Below are the code and all the weights of a small trained network. Each question names an input and a class and asks about switching units off, where a switched-off unit gives its printed mean instead of its output.

import numpy as np


def w(rows, s, z=0):
    codes = np.array(rows[::2]) - 128.0
    scale = np.full(codes.shape[1], s)
    scale[-1] = z or s
    return codes * scale


def norm(h):
    return h / np.sqrt((h * h).mean(-1, keepdims=True) + 1e-5)


def f(y):
    return np.maximum(y, 0)


def log_softmax(a):
    a = a - a.max(-1, keepdims=True)
    return a - np.log(np.exp(a).sum(-1, keepdims=True))


def net(x, mask):
    res = np.array(x, float).reshape(1, 3) / 4 @ E
    u = 0
    for l in range(2):
        y = f(norm(res) @ A[l][:, :-1].T + A[l][:, -1])
        res = res + np.where(mask[u : u + 12], y, B[l][:, -1]) @ B[l][:, :-1]
        u += 12
    return log_softmax(norm(res)[-1] @ U[:, :-1].T + U[:, -1])


A, B = {}, {}
E = w([
[103,128,85,51,192,135,102,120,149,129,142,254],'x0',
[57,59,10,133,70,147,194,92,115,123,162,127],'x1',
[122,108,101,243,166,112,80,49,125,127,45,152],'x2',
],0.0071)
A[0] = w([
[128,167,119,103,144,130,104,118,183,112,113,93,49],'L0N0',
[90,180,82,91,186,134,108,81,118,92,130,232,73],'L0N1',
[101,132,93,214,168,136,122,64,132,144,63,147,163],'L0N2',
[120,93,148,135,158,125,133,104,137,147,162,159,44],'L0N3',
[179,101,140,194,138,151,126,145,126,137,118,101,61],'L0N4',
[91,135,99,138,98,178,202,111,228,156,101,132,59],'L0N5',
[136,146,74,54,174,146,135,138,84,120,146,206,65],'L0N6',
[161,181,253,142,173,115,93,149,197,157,101,114,196],'L0N7',
[132,146,124,63,73,181,175,181,70,130,186,97,113],'L0N8',
[5,44,60,181,43,172,191,124,181,143,116,105,3],'L0N9',
[152,76,149,120,111,141,133,127,94,81,129,176,65],'L0N10',
[152,153,157,207,64,95,173,114,110,108,94,36,92],'L0N11',
],0.0033,0.0053)
B[0] = w([
[139,131,130,129,126,120,136,99,100,105,152,137,128],'L0N0',
[134,70,108,141,151,115,76,171,139,134,174,40,176],'L0N1',
[111,69,188,53,64,116,185,207,150,125,119,173,222],'L0N2',
[128,129,139,117,131,153,119,136,149,121,134,108,128],'L0N3',
[116,119,97,137,154,142,70,159,154,140,165,129,140],'L0N4',
[147,119,123,120,126,120,124,115,90,112,149,137,134],'L0N5',
[147,64,98,133,140,122,88,132,156,121,160,68,163],'L0N6',
[138,119,27,111,85,118,172,82,4,101,183,177,254],'L0N7',
[102,17,155,126,100,80,134,109,149,120,28,183,180],'L0N8',
[210,150,64,102,127,84,148,76,12,89,171,167,167],'L0N9',
[138,119,107,153,135,142,118,159,153,98,155,111,128],'L0N10',
[115,77,75,92,226,144,18,156,171,147,192,105,191],'L0N11',
],0.0048,0.0056)
A[1] = w([
[117,138,140,189,142,144,130,88,166,145,69,156,11],'L1N0',
[155,142,175,191,82,125,145,131,123,132,117,2,67],'L1N1',
[206,251,236,140,174,108,92,138,110,131,104,147,4],'L1N2',
[127,152,173,175,111,140,136,124,135,139,119,28,35],'L1N3',
[87,103,118,130,146,148,93,172,201,171,138,79,89],'L1N4',
[124,182,110,143,116,179,163,114,126,152,117,122,51],'L1N5',
[92,187,118,96,214,160,92,115,218,154,125,200,13],'L1N6',
[188,194,213,115,185,119,84,149,117,126,116,141,59],'L1N7',
[119,183,202,60,104,162,181,175,186,151,160,100,35],'L1N8',
[153,52,113,92,127,86,129,139,94,104,156,157,167],'L1N9',
[117,119,133,228,171,114,93,60,155,141,8,152,60],'L1N10',
[90,113,183,128,107,128,155,132,195,154,71,144,70],'L1N11',
],0.0083,0.0037)
B[1] = w([
[128,167,189,75,96,134,142,166,131,143,123,124,146],'L1N0',
[122,81,89,97,247,141,43,156,182,146,181,177,192],'L1N1',
[87,128,20,180,69,116,217,31,69,147,175,122,194],'L1N2',
[158,123,101,87,226,152,65,130,181,148,162,130,160],'L1N3',
[161,187,142,180,140,131,105,113,96,130,84,117,147],'L1N4',
[157,146,132,152,136,91,102,88,109,129,108,175,128],'L1N5',
[143,36,111,139,213,150,44,183,189,148,204,3,169],'L1N6',
[87,62,38,174,81,145,186,66,107,124,132,104,189],'L1N7',
[68,121,221,131,72,113,170,169,157,75,8,222,164],'L1N8',
[155,213,177,192,147,136,106,116,118,142,95,96,254],'L1N9',
[112,160,229,23,51,132,205,226,149,90,97,161,203],'L1N10',
[172,214,141,157,142,152,101,131,93,164,136,107,132],'L1N11',
],0.0063,0.01)
U = w([
[107,103,14,144,71,122,201,44,57,117,169,138,154],'0',
[135,70,110,104,249,138,17,172,199,132,176,108,163],'1',
[100,119,246,73,47,121,180,195,151,98,70,181,158],'2',
[194,252,176,178,143,133,85,101,96,150,90,88,109],'3',
[170,150,155,79,102,102,110,33,218,160,102,100,2],'4',
],0.011,0.0055)

Each question gives the input, the list of numbers given to net, and the class t.
The units are the neurons (one row each of A and B). Each row of codes is followed by its name. A weight is (code - 128) times the scale printed after its matrix; where a second scale follows, it is the last column's (A, B and U).
mask holds one flag per neuron, layer by layer. A switched-off neuron (its flag False) gives its mean, the last column of its row in B, instead of its output. The means were averaged over made-up inputs and are rounded, as every weight is.
A unit's drop is (log p(t) with every unit on - log p(t) with that unit switched off) / (log p(t) with every unit on - log p(t) with every unit switched off).
The circuit of an input: a set's keep is (log p(t) with only the set's units on - log p(t) with every unit switched off) / (log p(t) with every unit on - log p(t) with every unit switched off). Starting from the 12 units with the biggest drops (on a tie, the unit counted first), units are removed one at a time, each time the one whose removal leaves the highest keep (on an exact tie, the one counted first), for as long as the keep stays at least 0.8.
units of the circuit, in order: the units of the circuit, biggest drop first
unit that matters most: the unit with the biggest drop
k most important neurons: the k neurons with the biggest drops, biggest first
k most important neurons of layer l: the k neurons of layer l with the biggest drops, biggest first
drop of u: that unit's drop, to one decimal
input [-3,0,-2], class 3: unit that matters most	L0N11
input [-7,6,-8], class 2: units of the circuit, in order	(L1N8, L0N7)
input [-7,-7,-6], class 0: units of the circuit, in order	(L1N2, L1N7)
input [-7,6,-2], class 1: units of the circuit, in order	(L0N7, L1N1)
input [-7,6,8], class 2: units of the circuit, in order	(L1N10, L0N7)
input [-1,7,-8], class 2: units of the circuit, in order	(L0N7, L1N8)
input [-4,5,6], class 2: 3 most important neurons of layer 1	(L1N10, L1N2, L1N7)
input [-8,-8,4], class 0: 2 most important neurons of layer 1	(L1N2, L1N7)
input [7,5,2], class 1: 2 most important neurons	(L0N7, L1N2)
input [3,0,-3], class 3: 2 most important neurons of layer 1	(L1N9, L1N1)
input [-6,-5,4], class 1: 2 most important neurons	(L1N1, L1N3)
input [4,2,1], class 1: 2 most important neurons of layer 0	(L0N7, L0N9)
input [1,-3,-1], class 3: 2 most important neurons	(L0N7, L1N9)
input [0,-1,-3], class 3: units of the circuit, in order	(L1N9)
input [-5,-6,7], class 2: 2 most important neurons of layer 1	(L1N10, L1N0)
input [7,6,2], class 1: 2 most important neurons of layer 1	(L1N2, L1N7)
input [-7,-1,6], class 1: drop of L1N1	0.6
input [4,5,-8], class 2: drop of L0N7	0.1
input [-8,-3,-6], class 1: drop of L1N1	0.7
input [0,3,-2], class 3: drop of L1N9	0.7
input [-5,4,-8], class 2: unit that matters most	L1N8
